[-0.26 -3.38 -6.65 +2.98]
[-0.48 -4.53 -2.01 -2.19]
[-2.24 +0.24 -6.94 -2.71] out +0.24

[+0.39 +0.79 +1.97 +0.37 -1.67]
[-1.31 -4.14 +0.97 -2.06 +6.81]
[-5.87 -4.51 -1.02 -2.73 +0.70] out -1.02

[-3.04 -6.71 -0.76 -2.70 +1.83 -4.65 -0.70]
[+1.34 +0.43 +1.83 +1.30 -1.25 -0.17 +1.61]
[-2.39 -3.74 +0.86 -3.18 -1.37 -3.78 +0.99] out -1.37

[+0.00 +2.67 -5.29 -2.27]
[+2.89 -8.05 -1.23 -3.71]
[+2.41 -0.79 -3.79 -1.19] out -0.79

[-2.53 -3.26 +4.42 -3.60 -0.36 +3.17]
[-5.42 -5.45 -3.01 -3.13 -4.30 +0.80]
[-1.28 +0.34 +0.76 -8.52 +4.24 +1.00] out -8.52

[-0.18 -0.19 -2.36 -1.99 -2.10 +1.27]
[-6.24 -5.46 +3.51 -5.71 +2.96 -2.61]
[-2.41 -3.82 -0.45 -5.06 -1.87 +0.86] out -5.06
---
Q:
[+1.87 +1.73 +0.52 -0.58 -2.33]
[-5.07 -1.96 +6.81 +1.60 -0.63]
[-1.64 -0.40 +2.37 -2.27 +1.58]
A: +2.37

Q:
[-2.78 +2.12 +0.74 +6.87 +0.14 +0.36]
[-2.27 +2.28 +0.52 +5.89 +0.18 -1.16]
[-2.10 +2.30 +0.52 +5.87 +0.20 +7.58]
A: +0.52

Q:
[+4.92 -2.23 +2.02 +2.87 -4.86 -2.29]
[-8.10 +3.84 +2.78 +0.03 +3.50 +2.33]
[+3.92 -6.97 -3.51 -3.12 +1.56 +0.00]
A: -3.51

Q:
[+5.03 +4.11 -5.92 -6.08 +1.96 -6.79 +1.58]
[-6.78 +0.18 +3.74 +1.94 -2.02 +2.77 -6.36]
[-1.89 -4.35 +2.41 +3.60 -4.92 +2.18 -2.48]
A: +2.41

Q:
[-1.38 -1.22 -1.26 -5.03 -2.27 -1.56 +0.19]
[-3.37 -2.53 -0.57 -0.40 +2.96 +0.12 +3.33]
[-2.32 +1.62 -1.91 -1.77 -6.31 -0.45 +2.63]
A: -1.91

Q:
[-3.54 -6.27 +3.71 -6.09 -0.66]
[-4.09 -6.23 +4.35 -6.31 +2.13]
[+3.96 +5.24 -4.31 +3.90 -1.44]
A: -4.31

Q:
[-1.10 +2.72 +1.03 -0.97 -2.00 -0.36]
[-5.67 -1.41 +6.41 -2.57 -3.36 +3.32]
[+0.40 +1.60 -0.07 -2.01 -1.62 -0.48]
A: -0.07

Q:
[-3.19 +0.22 -3.55 -3.32 -3.26]
[-2.45 -7.12 -2.27 -3.09 +2.53]
[-0.10 +0.15 +0.15 +0.03 -0.11]
A: +0.15

Q:
[+0.11 +3.59 +2.50 +3.58 +2.15 +0.96]
[-3.96 +3.16 +7.88 +2.59 -0.71 -2.46]
[+0.17 +3.70 +2.52 +3.70 +2.25 +1.02]
A: +2.52

Q:
[-5.46 +0.78 -2.49 +3.91 -2.03]
[+1.98 +2.83 +5.92 -7.52 +5.58]
[-0.64 -4.64 -5.32 +5.06 -5.78]
A: -5.32
---
Q:
[+1.68 -1.55 -0.36 +3.54 +0.62]
[-1.22 +7.25 -8.71 -0.80 -4.84]
A: +7.25, -8.71

Q: [+7.00 -4.72 -6.36 +7.63 +4.24]
A: +7.63, -6.36

Q: [+1.51 +2.22 +4.62 +5.32 +4.77 +7.45]
A: +7.45, +1.51

Q: [+2.18 -0.97 -1.52 +1.96 +7.06 +2.92 -2.29]
A: +7.06, -2.29

Q:
[-1.27 +7.37 +7.09 +7.19 +3.41 +0.74]
[+6.82 +2.01 -7.42 +2.74 +5.62 +5.96]
A: +7.37, -7.42

Q: [-0.40 -2.69 -7.32 -1.03 +0.09 -4.57]
A: +0.09, -7.32

Q: [-3.62 -0.98 +6.27 +2.44 +7.73 +1.91 +1.51]
A: +7.73, -3.62

Q: [+7.00 -5.96 +6.78 -6.32 -0.26 -4.87 -5.58]
A: +7.00, -6.32
---
[+6.87 -0.36 +1.48 -4.71 +3.47 -1.07 +0.31] -> +1.48

[+0.81 -0.18 +1.10 -0.42 +0.88]
[+0.11 +3.35 -4.01 +6.07 -1.61]
[-6.81 -5.78 +1.06 -6.65 -4.07] -> -6.81

[+6.20 -1.57 -0.38 -0.82 +3.33 -4.39] -> -1.57

[-4.58 -6.02 -5.25 -6.34 +6.40 -6.14 -4.33] -> -5.25

[+1.26 -3.58 +5.83 +4.66 -7.82] -> +1.26

[+3.74 -1.51 +8.26 -8.60 -8.32] -> +3.74

[+7.43 -4.43 +8.48 -4.70 +8.54]
[-3.83 +2.79 -3.59 +2.90 -6.88]
[-2.66 +1.93 -3.32 +2.49 -3.66] -> -2.66
---
[[-0.90 -2.32 +1.24 +6.51 -4.41]
 [-4.35 -2.89 +2.73 +7.63 -3.67]
 [-3.78 -1.66 -2.12 +0.65 -5.78]] out +7.63, +6.51

[-2.48 +1.96 +8.58 -7.54] out +8.58, +1.96

[-3.73 +2.45 +7.33 +4.21 +2.59 +0.20 -6.91] out +7.33, +4.21

[+3.04 +2.19 +7.36 +4.93 +3.51 -0.61] out +7.36, +4.93

[-4.36 +6.79 +0.16 +4.48] out +6.79, +4.48

[+8.00 +4.87 +2.86 -1.10 -0.81] out +8.00, +4.87

[+0.60 -0.56 -0.03 +0.43 +8.16 +7.07] out +8.16, +7.07
---
[+0.75 +6.15 +0.08 -0.74] | +0.75, -0.74

[+0.77 +2.81 +1.37 -3.64 +3.79 +1.35 -4.36]
[-3.77 +2.26 -7.80 -3.37 +2.95 -1.30 -2.66]
[-0.83 -1.55 -1.98 +0.75 -2.15 +0.34 +3.91] | +0.77, +3.91

[-0.61 +1.00 -1.81 -2.89 +1.28 +1.62]
[-1.22 +1.34 -3.10 -3.48 +1.71 +1.50]
[+1.01 +6.46 +1.58 -8.53 +8.70 +2.80] | -0.61, +2.80

[-0.93 +4.35 +0.79 +3.12 +1.79 +6.49 +2.51]
[+0.11 -0.44 -0.36 +3.12 -7.02 -2.74 +2.51] | -0.93, +2.51

[+1.92 -4.58 -5.19 +2.45]
[-3.74 -8.16 +0.65 -5.25] | +1.92, -5.25

[+0.52 +1.25 -1.62 -0.30 -0.57 +0.69 -2.25]
[-1.54 -1.98 +8.33 +0.46 -0.03 +1.78 +5.02] | +0.52, +5.02

[+8.33 +6.45 +3.17 +4.26 +2.87] | +8.33, +2.87
---
[[-6.91 +5.15 +6.43 -2.64]
 [+2.92 -0.72 +6.49 -2.70]
 [-0.35 +3.98 -1.34 -3.14]] --> -2.64

[[-1.92 -5.29 +3.74 -0.32 +1.07 -0.50]
 [-0.19 -0.55 +8.56 -0.68 -1.58 -0.60]
 [-4.36 -7.33 -5.05 +2.77 -0.89 -0.44]] --> -0.50

[[+7.45 +0.89 +2.12 +2.60 -3.82]
 [+6.84 +1.39 +0.12 +3.81 -4.39]
 [+0.22 +4.39 -4.38 +6.23 +0.13]] --> -3.82

[[-0.52 +0.24 -6.91 -2.18 +0.42]
 [+0.48 +0.24 -6.36 -3.01 +1.23]
 [-4.97 +0.24 +4.51 -2.59 -2.70]] --> +0.42

[[-2.43 +0.30 +4.94 -1.99 +0.82 +1.25 +0.15]
 [-1.78 -0.58 +0.28 -0.33 -0.14 +1.64 -0.80]
 [+7.41 -1.71 -3.66 +1.58 +4.10 -2.84 -2.32]] --> +0.15

[[+6.67 +4.27 +5.88 -3.62]
 [-5.95 -3.75 -4.46 +6.21]
 [-5.84 -3.79 -6.79 -3.72]] --> -3.62

[[-0.60 -6.40 +1.06 -1.68 +4.93 -3.97 +6.61]
 [-2.76 +4.59 -2.51 +5.49 +2.98 -2.75 -3.63]
 [-4.97 +2.13 +4.43 +3.08 +1.19 -5.02 -1.33]] --> +6.61

[[-3.02 +2.85 +0.06 +1.45 -0.59]
 [-3.09 +4.08 -0.75 -0.74 -0.17]
 [-4.96 +4.43 -8.41 -3.65 +7.57]] --> -0.59

[[+2.71 -6.85 -6.24 -1.58]
 [+2.40 -7.47 -6.23 +4.89]
 [+6.90 +0.89 -1.30 -2.36]] --> -1.58
---
[[2 3 5 4 4]
 [7 5 3 3 4]
 [2 4 6 5 5]] => 3

[[180 122 132  61 111 124]
 [135 188 233 115 130  25]
 [ 74  51  74 149 146 203]] => 130

[[5 2 5 6 5]
 [4 8 5 4 7]
 [3 4 5 2 4]] => 4

[[209 217  46  63 191  69]
 [155 136 127 137 155 146]
 [150 149 109  84 151 103]] => 155

[[4204 2428 4324 7499 8034 2554]
 [3707 4328 4433 2509 8947 4042]
 [3372 1869 6885 1021 8484 2786]] => 8947

[[5747 1949 5278 5444 8200 3104]
 [5378 6165 5398 5616 7695 5341]
 [3614 5119 6775 5912 3756 5121]] => 7695

[[871 377 871 572 498 264 395]
 [572  61 423 572 498 334 723]
 [498 357 572 423 647 277 561]] => 334
